Here is a tiny trained network, its code and every weight. The questions are about switching its units off for an input and a class, where a switched-off unit gives its printed mean instead of its output.

import numpy as np


def w(rows, s, z=0):
    codes = np.array(rows[::2]) - 128.0
    scale = np.full(codes.shape[1], s)
    scale[-1] = z or s
    return codes * scale


def norm(h):
    return h / np.sqrt((h * h).mean(-1, keepdims=True) + 1e-5)


def f(y):
    return np.maximum(y, 0)


def log_softmax(a):
    a = a - a.max(-1, keepdims=True)
    return a - np.log(np.exp(a).sum(-1, keepdims=True))


def net(x, mask):
    res = np.array(x, float).reshape(1, 8) / 4 @ E
    u = 0
    for l in range(3):
        y = f(norm(res) @ A[l][:, :-1].T + A[l][:, -1])
        res = res + np.where(mask[u : u + 5], y, B[l][:, -1]) @ B[l][:, :-1]
        u += 5
    return log_softmax(norm(res)[-1] @ U[:, :-1].T + U[:, -1])


A, B = {}, {}
E = w([
[205,173,187,71,190,117,122,138,114],'x0',
[164,87,145,151,123,181,88,55,88],'x1',
[153,143,112,133,111,114,127,131,105],'x2',
[109,174,122,116,182,86,153,12,32],'x3',
[99,80,142,143,148,195,108,149,136],'x4',
[112,146,134,106,186,146,186,106,184],'x5',
[108,109,72,45,153,103,2,85,158],'x6',
[161,64,91,186,184,48,106,153,143],'x7',
],0.0084)
A[0] = w([
[91,143,151,49,86,234,172,78,91,14],'0.n0',
[59,210,200,53,51,179,124,108,118,40],'0.n1',
[188,160,113,26,208,139,173,115,88,175],'0.n2',
[132,111,185,163,106,109,255,157,17,144],'0.n3',
[82,79,92,10,130,87,45,118,143,7],'0.n4',
],0.0076,0.0019)
B[0] = w([
[182,137,138,130,159,141,15,119,34,219],'0.n0',
[124,212,149,230,160,77,161,224,114,224],'0.n1',
[228,141,122,89,189,176,177,4,57,235],'0.n2',
[92,132,143,76,80,115,137,81,93,253],'0.n3',
[74,97,138,75,104,125,169,120,106,220],'0.n4',
],0.011,0.0062)
A[1] = w([
[233,82,157,143,74,211,131,130,205,6],'1.n0',
[213,175,136,71,226,94,71,196,110,22],'1.n1',
[132,158,120,87,138,94,193,253,204,55],'1.n2',
[85,99,248,119,119,203,247,158,112,111],'1.n3',
[99,76,83,190,146,91,184,88,184,71],'1.n4',
],0.0073,0.0022)
B[1] = w([
[153,183,253,136,49,188,81,156,111,181],'1.n0',
[110,81,132,160,180,228,182,143,64,244],'1.n1',
[113,129,190,169,108,120,62,97,177,213],'1.n2',
[113,112,144,63,94,192,140,102,40,253],'1.n3',
[78,144,103,219,111,183,172,188,89,180],'1.n4',
],0.011,0.0041)
A[2] = w([
[115,43,101,185,182,81,208,121,137,155],'2.n0',
[106,151,213,79,128,128,150,183,183,6],'2.n1',
[19,161,1,198,69,175,111,115,121,134],'2.n2',
[53,211,141,172,48,39,222,72,122,144],'2.n3',
[111,209,169,86,146,87,246,124,118,251],'2.n4',
],0.0068,0.0014)
B[2] = w([
[89,192,118,148,217,55,227,187,127,171],'2.n0',
[98,100,137,192,73,133,140,136,205,164],'2.n1',
[241,95,146,146,158,204,161,183,77,223],'2.n2',
[159,36,60,153,160,83,172,22,40,233],'2.n3',
[125,68,135,144,224,71,255,71,111,253],'2.n4',
],0.008,0.0054)
U = w([
[179,137,94,128,139,141,155,153,97,131],'0',
[148,172,131,164,172,84,125,186,87,141],'1',
[74,115,121,2,70,102,155,89,119,82],'2',
[138,150,114,96,102,91,125,122,112,254],'3',
[127,129,165,152,117,87,108,74,143,33],'4',
[135,177,154,133,80,106,113,54,183,210],'5',
],0.0091,0.0014)

Each question gives the input, the list of numbers given to net, and the class t.
The units are the neurons (one row each of A and B). Each row of codes is followed by its name. A weight is (code - 128) times the scale printed after its matrix; where a second scale follows, it is the last column's (A, B and U).
mask holds one flag per neuron, layer by layer. A switched-off neuron (its flag False) gives its mean, the last column of its row in B, instead of its output. The means were averaged over made-up inputs and are rounded, as every weight is.
A unit's drop is (log p(t) with every unit on - log p(t) with that unit switched off) / (log p(t) with every unit on - log p(t) with every unit switched off).
The circuit of an input: a set's keep is (log p(t) with only the set's units on - log p(t) with every unit switched off) / (log p(t) with every unit on - log p(t) with every unit switched off). Starting from the 12 units with the biggest drops (on a tie, the unit counted first), units are removed one at a time, each time the one whose removal leaves the highest keep (on an exact tie, the one counted first), for as long as the keep stays at least 0.8.
circuit, biggest first: the units of the circuit, biggest drop first
top k neurons: the k neurons with the biggest drops, biggest first
k most important neurons of layer l: the k neurons of layer l with the biggest drops, biggest first
drop when u is switched off: that unit's drop, to one decimal
input [0,-2,8,-7,-8,-2,3,-2], class 5: top 2 neurons : [1.n2 0.n0]
input [6,-6,2,-8,7,3,-7,-6], class 5: circuit, biggest first : [1.n2 2.n1]
input [4,-6,7,-1,-6,2,-7,4], class 2: circuit, biggest first : [0.n3 0.n1]
input [0,7,3,0,-4,6,-8,3], class 2: most important neuron of layer 0 : [0.n3]
input [1,2,3,7,-4,5,-7,5], class 2: circuit, biggest first : [0.n3 0.n1]
input [-4,0,2,-5,7,5,-1,-7], class 1: circuit, biggest first : [0.n1 0.n0]
input [-7,2,-3,-8,-4,4,0,5], class 5: top 4 neurons : [1.n0 1.n2 0.n1 1.n1]
input [7,-2,2,-8,-5,2,6,4], class 5: circuit, biggest first : [1.n2 0.n0]
input [-1,5,7,-6,-1,-6,7,4], class 2: circuit, biggest first : [0.n4 0.n1]
input [5,3,-2,-1,4,-7,7,-2], class 2: circuit, biggest first : [0.n4 0.n0]
input [3,-3,2,-6,8,3,4,-4], class 5: top 3 neurons : [1.n2 0.n2 2.n1]
input [3,-3,0,-7,1,3,6,-5], class 5: circuit, biggest first : [1.n2 2.n1 0.n1]
input [6,3,4,-7,7,8,8,-8], class 1: top 4 neurons : [0.n1 0.n0 0.n3 1.n1]
input [-5,-7,-2,-6,-4,3,-5,-3], class 4: circuit, biggest first : [1.n2]
input [-3,-1,-5,-3,5,-2,-7,-2], class 2: circuit, biggest first : [1.n3 0.n3]
input [-4,-6,6,-8,-4,-6,-1,6], class 5: 2 most important neurons of layer 0 : [0.n1 0.n0]
input [3,3,2,-3,4,-1,-8,6], class 2: top 2 neurons : [0.n3 1.n3]
input [-7,-8,1,-4,-7,7,2,-7], class 4: top 2 neurons : [1.n2 2.n3]
input [3,-3,-1,6,-3,-7,0,-8], class 1: top 2 neurons : [0.n1 0.n0]
input [-7,3,8,6,-8,5,1,-8], class 1: most important neuron of layer 1 : [1.n3]
input [2,4,6,-5,-3,-3,-2,0], class 5: 2 most important neurons of layer 1 : [1.n0 1.n1]
input [-1,-1,1,-8,-2,1,-6,-2], class 5: 2 most important neurons of layer 1 : [1.n2 1.n0]
input [3,1,4,-1,2,0,6,2], class 2: drop when 0.n4 is switched off : 0.9
